Below are the code and all the weights of a small trained network. Each question names an input and a target symbol and asks about switching units off, where a switched-off unit gives its printed mean instead of its output.

import numpy as np


def w(rows, s, z=0):
    codes = np.array(rows[::2]) - 128.0
    scale = np.full(codes.shape[1], s)
    scale[-1] = z or s
    return codes * scale


def norm(h):
    return h / np.sqrt((h * h).mean(-1, keepdims=True) + 1e-5)


def f(y):
    return y / 2 * (1 + np.tanh(0.7978845608 * (y + 0.044715 * y**3)))


def softmax(a):
    e = np.exp(a - a.max(-1, keepdims=True))
    return e / e.sum(-1, keepdims=True)


def log_softmax(a):
    a = a - a.max(-1, keepdims=True)
    return a - np.log(np.exp(a).sum(-1, keepdims=True))


def net(x, mask):
    ids = ['βγεζηθλπστφψω'.index(c) for c in x.split()]
    T = len(ids)
    res = E[ids] + P[:T]
    q, k, v = (norm(res) @ M[0].T for M in (Q, K, V))
    z = softmax(np.where(np.tri(T) > 0, q @ k.T / 4**0.5, -1e9)) @ v
    res = res + np.where(mask[0], z, O[0][:, -1]) @ O[0][:, :-1]
    y = f(norm(res) @ A[0][:, :-1].T + A[0][:, -1])
    res = res + np.where(mask[1:17], y, B[0][:, -1]) @ B[0][:, :-1]
    return log_softmax(norm(res)[-1] @ U[:, :-1].T + U[:, -1])


Q, K, V, O, A, B = {}, {}, {}, {}, {}, {}
E = w([
[43,117,84,210,108,111,170,65],'β',
[152,137,119,31,204,142,90,220],'γ',
[108,154,132,133,40,129,205,174],'ε',
[151,145,139,220,187,133,131,86],'ζ',
[148,155,143,95,47,113,184,21],'η',
[58,18,137,116,136,60,148,187],'θ',
[103,54,163,60,85,51,100,79],'λ',
[152,79,210,35,182,91,169,138],'π',
[133,185,116,9,136,170,146,144],'σ',
[18,126,124,49,152,131,199,173],'τ',
[96,72,111,116,201,96,56,69],'φ',
[97,171,74,157,150,150,64,78],'ψ',
[167,56,200,151,148,72,182,69],'ω',
],0.016)
P = w([
[87,177,177,136,107,60,77,118],'0',
[151,107,56,109,107,120,166,101],'1',
[155,146,81,125,98,61,123,117],'2',
[140,129,92,116,103,101,134,104],'3',
[140,91,157,165,8,247,71,148],'4',
[68,112,172,153,133,201,209,66],'5',
],0.013)
Q[0] = w([
[78,49,155,137,132,252,141,147],'h0',
[192,133,116,170,59,82,3,206],'h0',
[158,67,164,138,109,241,105,105],'h0',
[113,148,77,98,211,23,184,96],'h0',
],0.012)
K[0] = w([
[170,126,80,114,129,101,152,112],'h0',
[122,72,160,132,119,250,131,114],'h0',
[141,104,67,123,121,126,165,131],'h0',
[103,187,177,137,115,97,108,138],'h0',
],0.022)
V[0] = w([
[135,43,127,163,172,93,48,115],'h0',
[104,128,216,83,254,180,242,74],'h0',
[40,103,94,75,128,147,189,200],'h0',
[54,158,163,247,147,152,149,123],'h0',
],0.0087)
O[0] = w([
[113,2,66,118,177,224,121,124,252],'h0',
[76,149,232,142,245,145,216,19,65],'h0',
[62,130,44,132,179,18,189,159,50],'h0',
[61,118,203,182,93,208,121,154,123],'h0',
],0.0099,0.0016)
A[0] = w([
[99,176,149,4,159,173,132,195,156],'n0',
[120,228,105,114,235,189,55,185,91],'n1',
[166,107,98,202,91,146,217,92,254],'n2',
[93,56,154,129,93,69,114,77,100],'n3',
[98,89,120,195,219,157,121,165,87],'n4',
[155,190,86,144,173,40,138,120,140],'n5',
[41,132,163,140,119,149,124,101,131],'n6',
[79,115,123,164,31,125,99,29,178],'n7',
[75,189,165,120,184,79,174,95,48],'n8',
[100,131,205,130,160,188,162,82,46],'n9',
[172,95,100,127,143,211,109,87,119],'n10',
[112,103,103,102,184,62,192,98,127],'n11',
[139,87,221,67,175,113,141,254,88],'n12',
[132,116,163,106,116,172,195,172,173],'n13',
[132,205,46,234,176,181,103,103,116],'n14',
[104,123,203,131,121,151,121,100,57],'n15',
],0.012,0.0051)
B[0] = w([
[80,145,164,135,155,117,152,58,187],'n0',
[202,178,58,120,152,114,173,194,137],'n1',
[130,188,174,151,150,65,120,153,235],'n2',
[169,147,79,129,183,92,122,163,190],'n3',
[110,103,159,179,151,148,106,136,156],'n4',
[81,138,174,133,171,216,81,136,218],'n5',
[161,137,69,133,139,99,136,79,181],'n6',
[144,137,65,149,154,128,185,89,254],'n7',
[112,65,91,94,36,137,79,105,204],'n8',
[148,95,154,121,83,105,149,239,201],'n9',
[114,147,150,126,158,94,57,127,226],'n10',
[161,124,139,118,121,185,151,162,232],'n11',
[177,90,84,155,112,180,246,92,166],'n12',
[104,179,101,149,129,78,119,126,184],'n13',
[176,61,136,108,32,142,145,141,153],'n14',
[139,127,130,121,134,75,103,167,166],'n15',
],0.012,0.0075)
U = w([
[109,120,69,248,147,142,182,80,24],'β',
[173,163,96,116,198,208,160,184,62],'γ',
[97,174,119,134,94,91,117,204,162],'ε',
[140,108,195,205,117,181,117,133,198],'ζ',
[194,169,123,127,130,101,162,35,150],'η',
[103,50,76,154,144,118,172,232,60],'θ',
[155,75,77,40,99,33,109,122,74],'λ',
[171,52,171,88,105,141,195,99,221],'π',
[126,187,154,53,126,154,86,91,65],'σ',
[20,82,129,131,119,121,161,106,196],'τ',
[102,104,102,165,212,130,68,89,251],'φ',
[151,110,73,132,49,201,105,123,89],'ψ',
[149,114,187,155,217,45,142,138,121],'ω',
],0.012,0.0024)

Each question gives the input, a string of symbols that net reads in full, and the target symbol t.
The units are the heads (4 rows each of Q, K, V and O) and the neurons (one row each of A and B). Each row of codes is followed by its name. A weight is (code - 128) times the scale printed after its matrix; where a second scale follows, it is the last column's (O, A, B and U).
mask holds one flag per unit, heads first, then neurons. A switched-off unit (its flag False) gives its mean, the last column of its rows in O or B, instead of its output. The means were averaged over made-up inputs and are rounded, as every weight is.
A unit's drop is (log p(t) with every unit on - log p(t) with that unit switched off) / (log p(t) with every unit on - log p(t) with every unit switched off).
The circuit of an input: a set's keep is (log p(t) with only the set's units on - log p(t) with every unit switched off) / (log p(t) with every unit on - log p(t) with every unit switched off). Starting from the 12 units with the biggest drops (on a tie, the unit counted first), units are removed one at a time, each time the one whose removal leaves the highest keep (on an exact tie, the one counted first), for as long as the keep stays at least 0.8.
circuit, biggest first: the units of the circuit, biggest drop first
most important unit: the unit with the biggest drop
top k neurons: the k neurons with the biggest drops, biggest first
drop of u: that unit's drop, to one decimal
input λ τ ζ η, target λ: circuit, biggest first -> [h0]
input φ φ π σ η, target φ: circuit, biggest first -> [h0; n10]
input ψ τ σ ω ω, target ω: top 2 neurons -> [n2; n3]
input φ π θ ε τ, target τ: top 2 neurons -> [n8; n0]
input φ β π η η φ, target π: circuit, biggest first -> [h0; n11; n8]
input π σ σ, target π: circuit, biggest first -> [h0; n8; n11]
input σ γ φ λ, target σ: circuit, biggest first -> [h0; n5; n11]
input β η η, target β: circuit, biggest first -> [n7; h0]
input γ τ γ, target γ: top 2 neurons -> [n5; n1]
input ε η η γ, target ε: top 2 neurons -> [n7; n11]
input φ ζ ζ ε, target φ: circuit, biggest first -> [h0; n10; n9; n11]
input γ θ φ, target γ: top 2 neurons -> [n11; n5]
input ζ ε τ σ η β, target τ: top 3 neurons -> [n8; n5; n12]
input φ η ψ θ π, target η: circuit, biggest first -> [h0]
input φ π λ γ, target φ: top 4 neurons -> [n10; n0; n11; n9]
input τ σ θ, target τ: top 3 neurons -> [n8; n5; n9]
input η β ω ψ, target ψ: top 3 neurons -> [n14; n2; n0]
input η φ γ σ, target η: top 2 neurons -> [n0; n5]
input τ σ ε, target τ: top 3 neurons -> [n8; n5; n9]
input σ η τ, target τ: top 2 neurons -> [n8; n5]
input ω ω τ, target ω: top neuron -> [n9]
input σ φ θ ω, target σ: top 2 neurons -> [n5; n8]
input λ ψ β ε, target λ: top 2 neurons -> [n5; n11]
input γ σ ψ σ γ ε, target ε: drop of n15 -> -0.1
input ψ τ φ γ, target ψ: drop of n5 -> 0.1
input π ω λ τ η φ, target λ: drop of n13 -> 0.0
input π γ τ ψ, target π: drop of h0 -> 0.3
input ω ε φ ε ζ λ, target λ: most important unit -> n5
